How the elements are linked:
di: J859->J641, J847->J336, J539->J859, J95->J115, J707->J919, J498->J183, J352->J63, J937->J638, J586->J236, J782->J95, J998->J888, J705->J774, J32->J659, J749->J731, J264->J895, J567->J352, J895->J464, J699->J395, J905->J699, J710->J960, J681->J80, J888->J922, J659->J586, J638->J705, J748->J749, J640->J498, J726->J478, J123->J567, J183->J896, J924->J707, J115->J279, J478->J941, J922->J426, J80->J809, J992->J971, J809->J521, J243->J907, J941->J289, J336->J243, J222->J741, J717->J905, J294->J222, J824->J28, J426->J998, J861->J823, J731->J379, J162->J824, J907->J847, J379->J748, J486->J924, J641->J622, J382->J294, J960->J827, J739->J162, J63->J123, J292->J264, J236->J32, J521->J681, J298->J101, J834->J481, J481->J992, J279->J782, J680->J67, J101->J572, J12->J710, J572->J800, J289->J726, J28->J739, J622->J539, J67->J861, J774->J937, J800->J298, J919->J486, J971->J834, J464->J292, J395->J717, J741->J382, J823->J680, J896->J640, J827->J12
lu: J859->J572, J847->J464, J539->J101, J95->J80, J707->J478, J498->J379, J352->J919, J937->J992, J586->J680, J782->J681, J998->J739, J705->J834, J32->J861, J749->J827, J264->J567, J567->J707, J895->J352, J699->J32, J905->J236, J710->J115, J681->J896, J888->J162, J659->J823, J638->J971, J748->J960, J640->J731, J726->J336, J123->J924, J183->J748, J924->J726, J115->J809, J478->J243, J922->J824, J80->J640, J992->J998, J809->J498, J243->J264, J941->J907, J336->J292, J222->J705, J717->J586, J294->J638, J824->J222, J426->J28, J861->J859, J731->J12, J162->J294, J907->J895, J379->J710, J486->J289, J641->J800, J382->J937, J960->J279, J739->J382, J63->J486, J292->J123, J236->J67, J521->J183, J298->J717, J834->J922, J481->J426, J279->J521, J680->J622, J101->J905, J12->J95, J572->J699, J289->J847, J28->J741, J622->J298, J67->J539, J774->J481, J800->J395, J919->J941, J971->J888, J464->J63, J395->J659, J741->J774, J823->J641, J896->J749, J827->J782
bu: J859->J800, J847->J292, J539->J572, J95->J809, J707->J941, J498->J748, J352->J486, J937->J971, J586->J67, J782->J80, J998->J162, J705->J481, J32->J823, J749->J12, J264->J352, J567->J919, J895->J63, J699->J659, J905->J32, J710->J279, J681->J640, J888->J824, J659->J680, J638->J834, J748->J827, J640->J379, J726->J243, J123->J707, J183->J749, J924->J478, J115->J521, J478->J907, J922->J28, J80->J498, J992->J888, J809->J183, J243->J895, J941->J847, J336->J264, J222->J774, J717->J236, J294->J705, J824->J741, J426->J739, J861->J641, J731->J710, J162->J222, J907->J464, J379->J960, J486->J726, J641->J298, J382->J638, J960->J782, J739->J294, J63->J924, J292->J567, J236->J861, J521->J896, J298->J905, J834->J426, J481->J998, J279->J681, J680->J539, J101->J699, J12->J115, J572->J395, J289->J336, J28->J382, J622->J101, J67->J859, J774->J992, J800->J717, J919->J289, J971->J922, J464->J123, J395->J586, J741->J937, J823->J622, J896->J731, J827->J95
fu: J859->J888, J847->J641, J539->J998, J95->J478, J707->J236, J498->J895, J352->J699, J937->J12, J586->J774, J782->J726, J998->J80, J705->J960, J32->J638, J749->J123, J264->J101, J567->J905, J895->J572, J699->J294, J905->J382, J710->J919, J681->J336, J888->J809, J659->J705, J638->J710, J748->J63, J640->J264, J726->J680, J123->J717, J183->J464, J924->J586, J115->J941, J478->J67, J922->J521, J80->J243, J992->J95, J809->J907, J243->J539, J941->J861, J336->J622, J222->J748, J717->J741, J294->J379, J824->J183, J426->J681, J861->J971, J731->J567, J162->J498, J907->J859, J379->J352, J486->J659, J641->J922, J382->J731, J960->J486, J739->J640, J63->J395, J292->J298, J236->J937, J521->J847, J298->J28, J834->J279, J481->J782, J279->J289, J680->J481, J101->J739, J12->J707, J572->J162, J289->J823, J28->J896, J622->J426, J67->J992, J774->J827, J800->J824, J919->J32, J971->J115, J464->J800, J395->J222, J741->J749, J823->J834, J896->J292, J827->J924
fi: J859->J539, J847->J907, J539->J622, J95->J782, J707->J924, J498->J640, J352->J567, J937->J774, J586->J659, J782->J279, J998->J426, J705->J638, J32->J236, J749->J748, J264->J292, J567->J123, J895->J264, J699->J905, J905->J717, J710->J12, J681->J521, J888->J998, J659->J32, J638->J937, J748->J379, J640->J896, J726->J289, J123->J63, J183->J498, J924->J486, J115->J95, J478->J726, J922->J888, J80->J681, J992->J481, J809->J80, J243->J336, J941->J478, J336->J847, J222->J294, J717->J395, J294->J382, J824->J162, J426->J922, J861->J67, J731->J749, J162->J739, J907->J243, J379->J731, J486->J919, J641->J859, J382->J741, J960->J710, J739->J28, J63->J352, J292->J464, J236->J586, J521->J809, J298->J800, J834->J971, J481->J834, J279->J115, J680->J823, J101->J298, J12->J827, J572->J101, J289->J941, J28->J824, J622->J641, J67->J680, J774->J705, J800->J572, J919->J707, J971->J992, J464->J895, J395->J699, J741->J222, J823->J861, J896->J183, J827->J960

The rows follow the links: the fewer symbols apart two elements are, the more alike their rows tend to be.

Here are some elements, each with a row of numbers. One shown again gets a slightly different row.
J292: -82 38 15 -7 -69 77 -19 -39 79 54 35 54 49 -17 22 17 -1 47 53 53 82 -83 18 -68 16 -107 -41 -58 -30 -8 -44 36 -70 -16 -1 -2 -93 74 37 1 55 57 1 24 -2 -10 36 40 49 -93 -1 23 9 -38 11 -59
J680: 105 76 42 2 -54 -29 -93 7 45 -20 50 31 37 -28 5 -53 47 -17 -119 -78 51 66 23 21 51 -89 -1 51 88 -25 9 6 -31 84 -3 4 -104 13 -25 -66 -17 -50 -13 -12 -3 37 -29 -12 -45 -28 -30 4 84 -43 -62 9
J924: -25 50 72 -66 8 7 -56 -25 28 1 18 -4 60 -21 -14 34 6 -72 -53 -69 106 -19 23 -81 3 -84 -3 -40 45 -8 -25 22 -27 54 63 33 -115 49 1 -21 -30 84 -62 -37 -9 18 -24 43 -21 -13 -28 -74 -68 -44 2 -7
J481: 63 6 -9 -6 1 -115 -62 -75 28 -7 -8 81 -3 82 -24 -80 42 21 -106 -113 30 107 21 61 -7 -66 29 26 51 -31 10 55 12 43 31 10 -26 -4 -33 0 -56 -68 27 -70 37 8 4 -22 -11 -14 -23 -31 39 -29 -6 11
J861: 129 59 21 22 -13 -1 -3 102 -42 -63 22 -44 -40 -60 -11 -39 23 -60 -66 11 -89 13 -62 37 48 52 55 20 20 16 53 -78 30 23 -50 35 28 -55 -27 -26 -17 -32 -69 58 -34 9 -29 14 -53 84 -36 33 81 2 -28 62
J32: 60 43 8 -14 32 53 18 50 -98 -56 18 -118 -28 -108 14 26 44 -78 -35 -18 -44 41 -26 -44 5 111 29 38 74 -1 50 -91 44 37 -52 25 -11 -36 -29 -23 -21 -12 -68 67 -47 -10 -63 49 -42 131 37 -1 10 19 -42 57
J80: 47 -4 4 15 -21 -98 15 -42 30 -24 -49 68 7 45 0 23 -86 38 52 18 -23 24 -70 26 42 -35 14 46 -91 32 -70 21 -40 -42 -3 93 115 -10 -24 4 10 0 8 -44 18 15 28 -36 18 -76 -71 -12 -23 -53 14 -70
J699: -8 -8 20 13 61 97 74 56 -27 14 23 -127 2 -108 40 16 45 -20 78 51 -43 -28 20 -43 -18 125 1 52 55 18 47 -67 40 -12 -48 -31 -12 -12 -4 20 -15 -25 -20 90 -62 -7 -18 29 -55 66 60 57 47 39 -17 30
J572: 13 5 -8 55 -39 88 63 67 16 18 25 -36 -30 -72 19 -35 28 44 93 98 -59 -66 -10 -12 42 90 33 17 1 3 21 -64 -13 -35 -68 -41 34 -16 41 9 42 -51 -16 105 -44 -25 11 -1 -2 33 35 98 77 25 -30 -7
J28: -35 -57 -19 7 -22 7 -17 -99 70 67 16 64 -9 82 36 -61 49 103 55 -37 37 12 73 10 0 -44 -6 16 0 -22 -22 52 -37 -46 -20 -35 -19 25 19 23 -6 -91 87 10 28 -15 50 -34 -12 -88 42 41 45 22 -21 -37
J123: -114 19 79 -67 5 73 -44 -67 75 63 10 -30 71 -44 15 23 14 -19 41 3 131 -51 45 -113 -6 -57 -62 -38 39 -7 -47 26 -24 11 46 -14 -122 69 19 16 44 70 -12 -4 -32 -7 36 47 -4 -41 37 -32 -58 -2 -16 -11
J707: -25 39 83 -59 14 26 15 -25 10 -60 -49 -83 28 -48 -12 63 3 -94 6 -62 60 -10 -57 -95 16 2 1 52 11 57 -48 -4 19 1 22 97 -20 34 -40 18 -42 75 -80 -1 -21 23 -5 75 -58 17 -73 -42 -30 -86 -14 -50
J726: -7 84 61 -45 -67 -57 -88 36 44 -14 21 32 79 -7 -2 27 2 -38 -89 -30 89 -9 -46 -26 46 -120 30 -52 24 2 -43 38 -29 64 28 66 -95 57 11 -25 25 86 -47 -59 17 50 -14 18 -2 -10 -95 -37 -3 -91 31 -5
J382: -13 -93 17 -33 64 2 70 -110 46 26 -30 -17 -18 32 32 2 56 20 89 -89 -13 56 31 -31 -18 59 0 85 57 27 5 11 56 -80 2 18 34 -38 9 79 -64 -66 18 17 -20 -13 20 2 -41 -25 37 1 15 -18 -26 -38

Each walk starts at a row. The symbols on each line, taken left to right, move it on to the next element.
Each answer is a row, close to the row of the element it stands for.
63 72 56 60 -90 -23 -61 5 28 38 65 82 35 -13 29 -61 37 43 -41 17 50 9 22 1 61 -108 30 8 34 -40 7 -1 -47 13 -31 -11 -77 58 17 -42 32 -64 38 35 -13 14 16 -13 -36 -59 -4 55 117 -38 -48 -29
bu fi lu bu fu: 77 -87 8 -35 71 -32 18 -129 -10 -28 -53 -39 -41 34 11 -14 58 -7 2 -116 -22 112 6 -23 5 65 21 95 45 25 19 29 85 -43 41 62 43 -21 -47 28 -92 -55 -11 -48 2 21 8 13 -87 41 -28 -44 25 -54 -28 -11
lu fu di fi fi di: 74 -8 -11 -29 -5 -130 -3 -62 -21 -49 -65 36 -3 29 -56 43 -81 -15 -17 -31 -25 63 -85 23 30 -29 22 48 -29 46 -39 29 1 0 26 84 108 -12 -34 -14 -34 -5 -14 -83 6 37 -23 -10 -9 -22 -95 -60 -79 -62 5 -88
106 -1 -64 36 19 -100 7 36 -56 -74 -13 -15 -98 54 -40 -38 18 -16 -62 -16 -94 81 -11 71 1 56 59 46 -12 1 64 -13 58 -7 -32 20 98 -61 5 5 -56 -42 -7 -7 20 19 2 2 -1 96 -26 13 31 -11 13 49
fi bu lu fi lu fu: -55 -67 48 -47 83 -6 70 -113 -5 13 -61 -15 41 -14 1 64 -46 1 130 -1 19 2 -19 -51 -32 65 -34 62 -5 56 -69 28 -18 -49 33 41 74 6 -56 69 -23 -11 16 -33 -5 13 -3 5 -9 -43 -1 -40 -101 9 -10 -87
fu bu lu bu fu fu di: 61 -6 -18 63 -68 -81 -52 -71 71 44 -15 122 -18 111 -5 -76 16 84 -41 -34 27 86 27 59 33 -95 7 22 -10 -28 6 61 -15 -25 -22 -14 -5 9 5 16 6 -78 71 -18 37 -5 36 -51 24 -83 -4 36 89 -6 -20 -31
86 98 -1 24 -34 -6 -96 89 -39 -36 46 -3 -4 -28 -26 -56 46 -53 -139 -21 -1 33 27 51 32 -42 6 -23 45 -31 77 -42 11 83 -10 -56 -67 -15 15 -95 10 -7 -20 20 -29 4 -69 -19 16 67 -6 24 59 20 -14 49
lu bu fu di fu: -48 -37 23 -17 11 -37 70 -94 21 38 -56 37 4 28 31 46 -71 61 127 44 -16 -32 -61 -35 5 33 -8 16 -60 27 -52 14 -72 -82 -7 48 109 -16 -19 68 36 -14 31 -30 9 9 39 1 16 -83 -21 23 -53 -22 13 -96
fu lu fu bu lu fi: 123 75 78 11 -51 -56 -43 -2 -3 -41 3 -5 -2 -54 29 -22 32 -38 -36 -26 0 84 -47 -21 89 -13 63 106 35 3 15 -46 -3 6 -28 80 9 4 -34 2 -33 -44 -68 14 -45 24 -9 0 -111 5 -57 4 95 -89 -64 -20
-48 74 -17 53 -89 12 -38 135 9 -3 31 29 34 8 -19 5 -28 -12 -62 87 6 -111 -8 45 27 -84 14 -84 -64 -18 -1 10 -41 41 -1 -41 -38 30 67 -55 94 88 2 6 27 -5 28 12 47 -13 -17 44 -22 6 49 33
lu fi di di fi bu bu lu: 53 75 80 -17 -54 -52 -4 9 43 -62 -22 -16 10 -42 -39 70 -61 -73 -37 0 44 7 -94 -9 92 -61 46 6 -54 38 -26 7 3 24 17 123 25 39 -1 -17 8 65 -93 -27 -9 27 18 45 -35 13 -103 -30 10 -115 -35 -40
lu fu fu fi fi di fi: 19 -10 -93 68 -34 -52 -24 60 6 6 34 51 -56 96 -4 -88 1 56 -74 16 -39 35 46 109 -26 -25 32 -29 -20 -50 41 32 15 -12 -24 -78 1 -21 33 -17 16 -61 92 11 43 -14 13 -45 59 15 16 58 53 70 5 53
111 -38 20 10 6 -95 12 -43 5 -58 -53 18 -68 49 -6 -34 24 -9 -39 -93 -28 116 -19 34 44 -2 50 88 10 21 12 21 50 -25 16 78 82 -29 -41 18 -68 -75 -25 -12 18 43 24 21 -70 -8 -55 -15 59 -45 -36 -10
fi fi lu bu bu bu: 45 -83 -40 -21 84 -21 48 -15 -54 -56 -48 -79 -98 6 -24 -15 24 -30 -21 -46 -75 58 18 35 -52 105 27 30 36 1 56 -25 96 -13 5 -3 62 -64 -22 24 -68 -30 -17 -24 -4 19 -37 25 -40 106 33 -27 16 33 -8 30
lu lu fu lu lu lu fi: 10 -34 28 -62 68 -56 42 -104 -32 -53 -72 -14 22 16 -20 59 -46 -30 32 -56 8 49 -38 -58 -29 43 -16 44 -5 59 -42 -1 46 14 69 79 29 2 -62 21 -70 20 -30 -110 -3 35 -27 11 -25 11 -46 -71 -92 -26 19 -60
82 -5 -52 -3 31 -91 50 62 -82 -86 -25 1 -28 20 -44 36 -93 -40 -23 25 -84 25 -84 75 -20 29 33 0 -79 45 -2 -7 6 27 17 32 123 -42 -43 -49 -18 35 -12 -58 25 22 -31 -31 43 55 -47 -24 -105 9 58 -19
lu bu bu di fu bu: -35 51 18 -49 58 46 34 51 -29 -60 -22 -123 -10 -56 -19 85 -39 -95 -6 31 -21 -38 -48 -60 -9 52 0 -42 -10 38 -15 -35 80 40 11 61 3 0 5 -15 -2 85 -106 10 -21 4 -49 66 -20 107 -45 -56 -68 -34 3 56
bu fi fi fi fi: -15 100 -3 9 -47 -13 -64 135 -34 -60 46 21 -2 6 -45 8 -10 -94 -131 10 26 -49 -24 32 1 -88 -13 -100 -16 -12 8 12 5 97 27 -9 -65 11 35 -70 35 106 -27 -21 19 8 -44 31 44 40 -37 5 -57 -26 51 53
0 -6 -24 8 -44 -98 -50 -37 41 23 6 128 55 87 -18 -21 -48 55 -23 -7 42 15 -17 55 14 -109 -19 -17 -37 4 -33 33 -62 26 43 -9 28 20 -3 -19 7 -13 80 -73 26 8 25 -62 54 -126 -59 -3 -67 -4 27 -54
fi di lu lu lu fu bu bu: 2 61 -12 42 -65 7 32 120 13 -44 -3 -12 -27 -34 -41 48 -56 -24 -3 157 -48 -75 -75 23 43 2 28 -66 -94 11 -4 -33 -11 -12 -36 58 76 1 46 -4 74 68 -58 55 12 7 -7 5 37 34 -34 55 1 -28 30 10
bu di di bu fi di bu: -89 35 17 -31 10 48 -58 62 -25 -35 34 -45 35 -69 -20 23 -1 -105 -74 1 33 -41 14 -21 -23 -9 -31 -99 43 -27 20 3 -2 74 33 -38 -119 46 8 -49 -2 97 -65 -19 2 3 -33 65 37 86 -5 -39 -76 1 35 70
89 -50 -30 60 -47 -67 24 -57 46 1 -33 59 -89 97 18 -60 -12 87 30 -3 -12 58 -27 75 44 -34 75 79 -51 -3 -11 28 9 -69 -18 56 105 -49 13 55 -33 -98 29 6 34 13 61 -21 -20 -59 -31 31 102 -31 -18 -50
di bu lu fi di bu fi: -3 -34 -59 -28 73 5 -46 13 -44 -19 0 -25 -63 34 -29 -60 60 -16 -67 -108 -12 65 80 22 -86 40 -20 -12 69 -24 75 34 76 44 24 -74 -76 -35 -15 -23 -64 -29 43 -25 6 9 -42 -14 33 83 41 -51 -22 65 26 92
fi fu fi lu lu di: 26 -2 -97 37 5 -83 54 69 -41 -27 -23 62 -57 25 -33 38 -107 -8 22 97 -99 -31 -84 64 -18 25 29 -10 -124 24 -26 -23 -3 -32 3 24 147 -33 -16 -2 24 5 37 -42 37 -6 -18 -54 69 7 -30 23 -63 8 44 -18
